The symbols move the states like this.
z178 ru z350
z178 zi z553
z178 le z913
z178 ze z679
z607 ru z849
z607 zi z523
z607 le z23
z607 ze z540
z849 ru z18
z849 zi z708
z849 le z552
z849 ze z102
z582 ru z178
z582 zi z109
z582 le z850
z582 ze z893
z91 ru z760
z91 zi z250
z91 le z26
z91 ze z109
z553 ru z332
z553 zi z3
z553 le z178
z553 ze z940
z316 ru z644
z316 zi z63
z316 le z680
z316 ze z241
z680 ru z731
z680 zi z316
z680 le z884
z680 ze z592
z915 ru z225
z915 zi z893
z915 le z332
z915 ze z337
z102 ru z416
z102 zi z280
z102 le z240
z102 ze z680
z887 ru z240
z887 zi z540
z887 le z306
z887 ze z113
z627 ru z674
z627 zi z797
z627 le z575
z627 ze z2
z884 ru z63
z884 zi z680
z884 le z176
z884 ze z131
z771 ru z215
z771 zi z674
z771 le z797
z771 ze z26
z649 ru z940
z649 zi z225
z649 le z893
z649 ze z634
z113 ru z884
z113 zi z260
z113 le z529
z113 ze z19
z846 ru z26
z846 zi z2
z846 le z772
z846 ze z670
z64 ru z2
z64 zi z772
z64 le z215
z64 ze z760
z250 ru z218
z250 zi z904
z250 le z91
z250 ze z913
z332 ru z649
z332 zi z915
z332 le z350
z332 ze z916
z900 ru z523
z900 zi z23
z900 le z634
z900 ze z306
z904 ru z670
z904 zi z760
z904 le z250
z904 ze z178
z754 ru z280
z754 zi z240
z754 le z540
z754 ze z176
z674 ru z64
z674 zi z823
z674 le z771
z674 ze z91
z215 ru z846
z215 zi z64
z215 le z823
z215 ze z904
z19 ru z131
z19 zi z30
z19 le z644
z19 ze z627
z731 ru z30
z731 zi z644
z731 le z63
z731 ze z863
z30 ru z592
z30 zi z427
z30 le z19
z30 ze z797
z191 ru z627
z191 zi z863
z191 le z241
z191 ze z64
z280 ru z529
z280 zi z890
z280 le z102
z280 ze z316
z913 ru z3
z913 zi z178
z913 le z109
z913 ze z225
z850 ru z913
z850 zi z582
z850 le z78
z850 ze z915
z131 ru z191
z131 zi z592
z131 le z427
z131 ze z674
z350 ru z893
z350 zi z332
z350 le z3
z350 ze z352
z772 ru z581
z772 zi z846
z772 le z64
z772 ze z218
z26 ru z904
z26 zi z91
z26 le z581
z26 ze z582
z523 ru z708
z523 zi z552
z523 le z607
z523 ze z754
z3 ru z915
z3 zi z350
z3 le z553
z3 ze z530
z18 ru z540
z18 zi z306
z18 le z565
z18 ze z416
z352 ru z870
z352 zi z916
z352 le z530
z352 ze z552
z260 ru z680
z260 zi z176
z260 le z113
z260 ze z30
z940 ru z916
z940 zi z530
z940 le z679
z940 ze z607
z634 ru z607
z634 zi z900
z634 le z870
z634 ze z18
z670 ru z582
z670 zi z78
z670 le z218
z670 ze z350
z241 ru z575
z241 zi z191
z241 le z592
z241 ze z215
z540 ru z102
z540 zi z754
z540 le z887
z540 ze z260
z176 ru z316
z176 zi z884
z176 le z260
z176 ze z427
z109 ru z553
z109 zi z913
z109 le z582
z109 ze z649
z565 ru z887
z565 zi z18
z565 le z708
z565 ze z890
z240 ru z890
z240 zi z102
z240 le z754
z240 ze z884
z708 ru z306
z708 zi z565
z708 le z849
z708 ze z280
z870 ru z23
z870 zi z634
z870 le z337
z870 ze z565
z63 ru z19
z63 zi z731
z63 le z316
z63 ze z191
z427 ru z241
z427 zi z131
z427 le z30
z427 ze z771
z581 ru z250
z581 zi z26
z581 le z2
z581 ze z850
z530 ru z337
z530 zi z352
z530 le z940
z530 ze z523
z337 ru z900
z337 zi z870
z337 le z916
z337 ze z708
z823 ru z772
z823 zi z215
z823 le z674
z823 ze z250
z529 ru z176
z529 zi z113
z529 le z416
z529 ze z644
z225 ru z530
z225 zi z679
z225 le z649
z225 ze z900
z23 ru z552
z23 zi z607
z23 le z900
z23 ze z887
z306 ru z754
z306 zi z887
z306 le z18
z306 ze z529
z644 ru z427
z644 zi z19
z644 le z731
z644 ze z575
z797 ru z823
z797 zi z771
z797 le z627
z797 ze z581
z2 ru z91
z2 zi z581
z2 le z846
z2 ze z78
z218 ru z850
z218 zi z670
z218 le z760
z218 ze z3
z78 ru z109
z78 zi z850
z78 le z670
z78 ze z332
z893 ru z679
z893 zi z649
z893 le z915
z893 ze z870
z760 ru z78
z760 zi z218
z760 le z904
z760 ze z553
z863 ru z797
z863 zi z575
z863 le z191
z863 ze z772
z916 ru z634
z916 zi z337
z916 le z352
z916 ze z849
z890 ru z113
z890 zi z416
z890 le z280
z890 ze z63
z552 ru z565
z552 zi z849
z552 le z523
z552 ze z240
z575 ru z771
z575 zi z627
z575 le z863
z575 ze z846
z416 ru z260
z416 zi z529
z416 le z890
z416 ze z731
z679 ru z352
z679 zi z940
z679 le z225
z679 ze z23
z592 ru z863
z592 zi z241
z592 le z131
z592 ze z823

The rows follow the links: the fewer symbols apart two states are, the more alike their rows tend to be.

Each row is also shifted at random along 3 hidden directions that mean nothing.

Some states, each with a row of numbers:
z26:  +36  +121    -3  +115    +0   -79   -61   +75   +48  +171   +79    +0   -66    +6   +44    -3   +73   -30   +92   -78   +53   +93  -130   +33   +92
z680:   -5   +35    -1   -36   +38   +36   +64   -59   +39  -101  +113  -144   +69  -125  -139   +93  +266  +194   +22   +66  +139   +74   +26   +54   +54
z553:  +63   +27    +8   +37   -41   -33   -42   +52   +15  +107   +91  +150   -26  +100  +134   -75   +63  -256   -13   -49   +43   +17   -86    -7    +3
z530:   +6   -89   +43  -174   -46    -4   -38   +45    -8   -58   +41   +98   +86   +69   +39   -48   -90   -82  -105   +19   +50   -43   +37   +19  -117
z523: -108   -75  -109    -1   +94   +11   -24    +1   +71  -104  -202  +103   -98  +101   +11   -33  +207   -34  -104  +112   -68  -178   -14   -18   +57
z63:  +45    +5   +47   -32    -6   +58   +97  -100   -38   -72  +127  -137   +97  -119   -80   +78   -84   +60   +34    -3   +35   +79   +84    -4   -28
z674:  +90   +44   +95   -21   -20   -43   +15   +22   -47   +79  +131  -133   +95  -108   -66   +56   -71   +47  +104   -64   +49  +149   +24   +56   -52
z18:  -88   -95   -17  -135   +10   +52   +14   -28    +3  -174   -98    -8   +52    -7   -66    +3    -6  +121  -103   +99    -5   -96   +88   -15   -53
z797:  +15   -64   +20   -16   +70   -70   -18   +62   -34   +77  -176  -163    -2  -103  -132   +83   +26   +52  +105   +35  -134   -12   +27   +53   -54
z218:  -16    -5   +50   -47    -6  -131   -98  +162   +42  +120   -45   -44   +12   -23   -38    -6  +256  +174   +35   +19   +59   +50   -64  +129     0
z754:  +18   +36    -7   -12   -82  +110  +114  -146   -14  -130  +157   +18   +72   -28   +30   -24  +222   +62   -67   +39  +150   +32   +65   -38   +21
z731:  +71   -81   +11   -34   +43   +61  +112   -94  -102   -48   -73  -115   +49  -104   -72   +55  -188  -129   +57   +24  -158   -35  +129   -78  -114
z644:  +79   +10   +28   +25   -27   +88  +115  -111   -90   -37   +56   -98   +65  -101   -27   +28   -84   -42   +66   -13   -38   +42   +88   -53   -57
z78:  +68   -76   +73  -118   +12  -114   -73  +132    -8  +116    +7    -2   +63    +1   -16    +2  +126  -173   +42   +11    -1   +26   -22   +89  -108
z940:   +3   -36   +45  -176    -4   -42   -66   +75   +60   -45  +252   +83  +111   +61    +2    -7   +45  -160  -103    -7  +216   +67   -39   +60   -49
z19:  +78   +42    +9   +80   -59   +83  +129  -119   -60    -8   -13   -80   +26  -106     0    +0  +193  +122   +90   +33    -7   +32   +77   -44    +1
z915:  -90   +51    -5    +6     0   -65  -108   +99   +67   +43   +48  +106   -46  +127   +64   -44  -203   +79   -64   -71   +53   +10   -84   +34   +69
z670:   +9    -4   +71   -78   -41  -115   -89  +150   +24  +121   +23   -29   +55   -13   -37   +15  +172  +111   +33    -3   +85   +70   -55  +134   -37
z91:  -21   +48   +14   +88    +9   -85   -86   +98   +19  +157  -106   -20   -86   +25   +21    +2  -107   +65   +71   -68   -75   +27   -82   +22   +56
z64:  +71   +19   +74   +65  -145   -13   +26    -6  -114  +144  -173   -59   +47   -68   +37   -45   -36  +216   +97   -24  -145   +27   +66   -16   -95
z529:  -29   +75   -93   +80  +114   +67   +52  -109   +70  -122  +221   -40   -54    -4   -57   +84  -137  -145    -8   -42   +87   +46   -38   -54  +154
z565:  -72   -31    -1  -118   +47   +44   -17   -26   +32  -182  +190    +0   +71    +9   -54   +49  -281   -21  -113    -9  +122   +20   +35   -13   +20
z607:  -69    -6   -83   +20   +54   +37    -9   -28   +73   -92   +37  +126   -78  +106   +51   -36    -6  -130  -101   +16   +41   -84   -37   -52   +89
z582: +102   -33   +83   -96   -54   -62   -43   +85   -29  +125   +97   +56   +80   +27   +67   -27    +3  -232   +17   -47   +43   +48   -23   +38  -121
z332:  -67   +31   -34   +31    -4   -67  -101   +98   +79   +72   -65  +133   -83  +111   +77   -68  +175   +66   -44   +15   +40   -38  -102   +47   +79
z850:  +84   -60   +68  -105   -27   -98   -72  +112   -33  +131   -25   +34   +73   +13   +20   -15  +150  -133   +18   +16   +13    -1   -14   +64  -130
z191:  -39   +60   -24  +127   +53   -18    -7    -5    -5   +58  -113  -113   -89   -65   -64   +68  -135  +171   +98   -37   -91   +26   -10   -10   +81
z904:  -56   -13   +13   +16    +9  -117  -116  +149   +32  +146  -261   -21   -66   +10   -36    -6   +94  +237   +55   +21  -103   -44   -49   +77    -8

Complete each set of four: the symbols that take the first to the second take the third to the fourth, perhaps in another order.
Answers are names.
A  +76   -42   +59   -27    -1   -50   +11   +41   -63   +89   -58  -136   +58  -113   -77   +55   +12   +24  +104   +11   -71   +49   +39   +46  -101
B  +78   -93   +60   -54   -70   -44   -28   +72   -74  +121  -155   +92   +39   +53   +98   -79   +53  -171    +9   +26  -116   -70   +25   +20  -152
C  +49   -21   +50   -39   +21   -63    -6   +61   -28   +86   -65  -145   +51  -114  -107   +57  +172   +88   +94   +38   -33   +47   +20   +62   -61
D z582

A  -52   +29   -84   +23  +142   +25   +38   -66   +76  -120   +62   -95   -44   -67  -131  +101  +182   +12    +2   +59   +75    +7   -26    +5  +125
B  +28   -99    -5   -72   +92   +37   +63   -68   -62   -95   -55  -132   +47  -107  -132   +84  -173  -118   +36   +39  -121   -30  +100   -29   -88
C  -43   +31   -66    -4  +114   +20   +51   -44   +89  -121  +104  -125   -18  -100  -145  +107  +267   +72    +0   +66  +131   +35   -27   +39  +116
D z63

A  -42   +17   -56   +33   -49   +69   +20   -55   +29   -74   +28  +148   -46  +100  +115   -83   +64   -46   -95   +15   +41   -64   -24   -52   +52
B  -41   +33   +49    -7  -152   +82   +11   -73   -46   -69   +88  +137   +63   +95  +156   -99  -331  +116  -124   -71   +44   +12   +41   -78   -26
C   -1   +69   -69   +85    +0  +128  +109  -159   +10  -113  +117   +32   -24    +0   +24    +6   +86   -69   -28   +18   +63    -2   +23   -84  +101
D z240

A  +34  +104   +59  +101  -150   +97  +118  -143   -96   -27   +64  -101   +70  -107   +11    +2  -195  +312   +55   -70    +9  +119   +89   -64    +1
B  +10   +24   +46   -11   +37   -60   -12   +57   -15   +67    +3  -161   +30  -110  -118   +85    -5  +137  +105   -12    +5   +94    +4   +61    -1
C  -23   +43   -44   +78  +106   -54   -10   +28   +31   +59   -54  -136   -73   -79  -111   +92   +67   +39  +103   -13   -44   +36   -39   +37   +72
D z846

A  -66   +31   -97   +51  +129   +49   +38   -78   +62  -122   +72   -68   -62   -32   -99   +75   -16   -20    -9    +5   +41    -3   -23   -24  +135
B  +34  +131   -28  +187   -31   +63   +88   -94   -30   +44   +23   -78   -63   -71   +13   +22   +87  +149   +94   -24   -13   +60    -6   -35  +105
C +150   +21   +41   +70    -5   -22   +25    +8   -53  +167   +34    +1   -11   -44   +42    +1  +112  -275  +128   -36   -48   +60   -26    -4   -50
D z850

A  -54   -38   -21  -101   +92  -103  -120  +139  +111    +5  +102   +87   -18   +83   -11    +1  +160  -134   -69   +26  +128    +1   -95   +90   +49
B  -37   +37   +15    -1  -169   +69   +14   -59   -20   -60   +33  +145   +49   +79  +135  -114    +1  +161  -113    -1   +71   -24   +27   -40   -13
C   +6   +36   -45   +48   -42  +137  +118  -163   -17  -119   +79   +39    +6    +7   +46   -24    -3   -26   -50    +7   +26   -15   +57   -97   +43
D z884

A  -98    +3   -91   +67   +97   +54   +38   -63   +24  -107  -126   -79   -95   -33   -95   +55   -48  +144    -7   +47   -72   -73   +22   -36   +95
B  +20    -8   -37   +56  +159   -49   -20   +24   +11   +66   -35  -133   -86   -63  -120  +109  -120  -160  +115   -28  -110   +17   -36   +18   +37
C  +44   -34   +14  -106   -63   +36   +15   -18    +8   -46  +163  +127   +85   +60   +89   -61  +181  -162   -97   +19  +156    +5    +1    -3   -47
D z754

A  -89    -5   +19  -112   -37   -74  -121  +113   +74   -14   +66   +67   +38   +74    +5   -19   +39  +186  -108    -2  +155   +23   -52   +85   +15
B -114   -61   -74   -60  +106   +30   -44     0   +68  -161   +13   +35   -34   +63   -53   +21  -121   -53  -108   +23   +30   -75   -10    -4   +55
C   +9   +11   +45   +26  -154    +2   -28   +43   -80  +113  -113  +122    +9   +95  +168  -103  -270   +54   -26   -75  -112   -35   +10   -34   -72
D z337

A   +4   +85   +25  +124    -8   -62   -77   +71    -4  +160   -41    -2   -73   +35   +46    -1  -241   +45   +91  -105   -72   +59   -64     0   +50
B  +78   +22   +94   -44  -144   -39   -29   +52   -50  +120   +99   +80   +82   +37  +118   -74   -30   -21    -3   -73   +73   +78   -16   +27   -91
C  -62   +23    -6   +53   -51   -41   -82   +75   +21   +87   -99  +135   -76  +120  +109   -91  -128   +56   -55   -59   -41   -27   -69    -6   +23
D z916

A  -99   -48   +37  -141   -60   -59   -92  +104   +37   -38   -28   +60   +74   +62   +14   -40   +34  +219  -112   +24   +91   -29    -2   +75   -27
B  -37    -1   +12   -83   -88   +84   +79   -96    -8  -163   +88    +6  +116   -31   -12    -9  +119  +227   -94   +53  +126   +13   +86    -7   -18
C  -47   +50   -57   +39    -8   +53    -1   -52   +68   -90  +114  +138   -50  +110   +95   -64   +44   -49  -110    -5  +103   -18   -65   -45  +106
D z113

A   +7   +53   -17   +32   -97  +134  +121  -147   -26  -133   +94   +38   +59   -17   +61   -30   +84  +131   -72   +20   +90   +12   +67   -67   +27
B  -22   -89   -89   -23  +188   +16   +28   -32   +34  -113   -88  -111   -59   -75  -158  +106   +99  -138   +25   +94   -83   -86   +31    -8   +19
C  -21   -61   -35   -55  +119   +31   +38   -39    +8  -114   -12  -141    +3   -82  -145  +102  -129   -59   +29   +41   -44    -9   +58   -17    -6
D z427

A  +86   -17   +58   -36    -2   -55   +20   +46   -36   +89    -2  -128   +67  -119   -81   +60  +245   +14  +112   +32    +3   +67    +8   +79   -63
B  +55   -66   +82   -71  -107   -61   -41   +98   -59  +127  -171   +61   +67   +15   +62   -82  +150   +34   +15   +32   -70   -44   +29   +50  -141
C  -26   +14   -14    +8   -72   +65   +15   -59   -16   -70  +104  +155    +5  +102  +133   -80  -240  -119  -117   -56   +28   -28    +9   -96   -11
D z890

A  -20   -42    +5   -25  -113   +68   +29   -48   -45   -60   -97  +152   +24   +95  +126  -103  -149   +24  -113   +11   -54  -102   +51   -72   -63
B -143   -59   -61   -55   +73   +24   -40    +6   +63  -157   -52   +38   -35   +58   -46   +14   -46  +106  -120   +54   +25   -90    +6    +8   +49
C  +74  +106   +13  +131   +15   -41   -37   +32    +0  +189  +104    +9   -66   +31   +56    +2  -120  -174   +87  -101    -2   +99   -93    -4   +51
D z670

A  -15   +75    +7  +105   +10   -81   -83  +103   +23  +152   -45   -18   -80   +18   +12    +8    +7  +109   +68   -59   -16   +43   -99   +44   +76
B  -11   +41   +11   +54   +55  -110  -101  +112   +38  +148   +24   -25   -61   +27    -6   +26  -107   -39   +70   -89    +1   +68   -92   +52   +56
C  +42   +79   +74   +14  -179   -34   -31   +37   -17  +116   +75   +97   +69   +57  +125  -115  +181  +121   -10   -40  +119   +64   -30   +31   -16
D z178

A   +6    +3   +65    -4   +21   -54   -29   +49   -24   +54    -4  -176   +32   -97  -103   +86  -318  +129   +86   -68   -63   +96   +26   +35   -39
B +102   +33   +56   +87  -100    -1   +28    +7   -95  +156  -144   -20    +5   -44   +51   -49   -10   +55  +117   -29  -145    +9   +32   -15   -79
C  +31    +6   +16   -57  -102   +55   +23   -38     0   -53  +100  +139   +68   +74  +111   -95  +152   -64  -106   +23  +114   -18    +3   -14   -29
D z523

A   +2    +7   -24   +26   +27   -57   -83   +70   +48   +72   +30  +147   -82  +131   +90   -57   -60  -237   -37   -61    -7   -25   -94    +7   +45
B  -86   -42   -27   -18   +44   -72  -126  +117   +67   +51  -141  +121   -94  +119   +47   -46    -6   -10   -51   +18   -50   -98   -80   +30   +29
C  +67   +88   -16  +155   -14   +62  +112  -114   -49   +27    +8   -68   -29   -70    +2   +16   +51   +29   +93   -23   -34   +42   +28   -59   +45
D z592

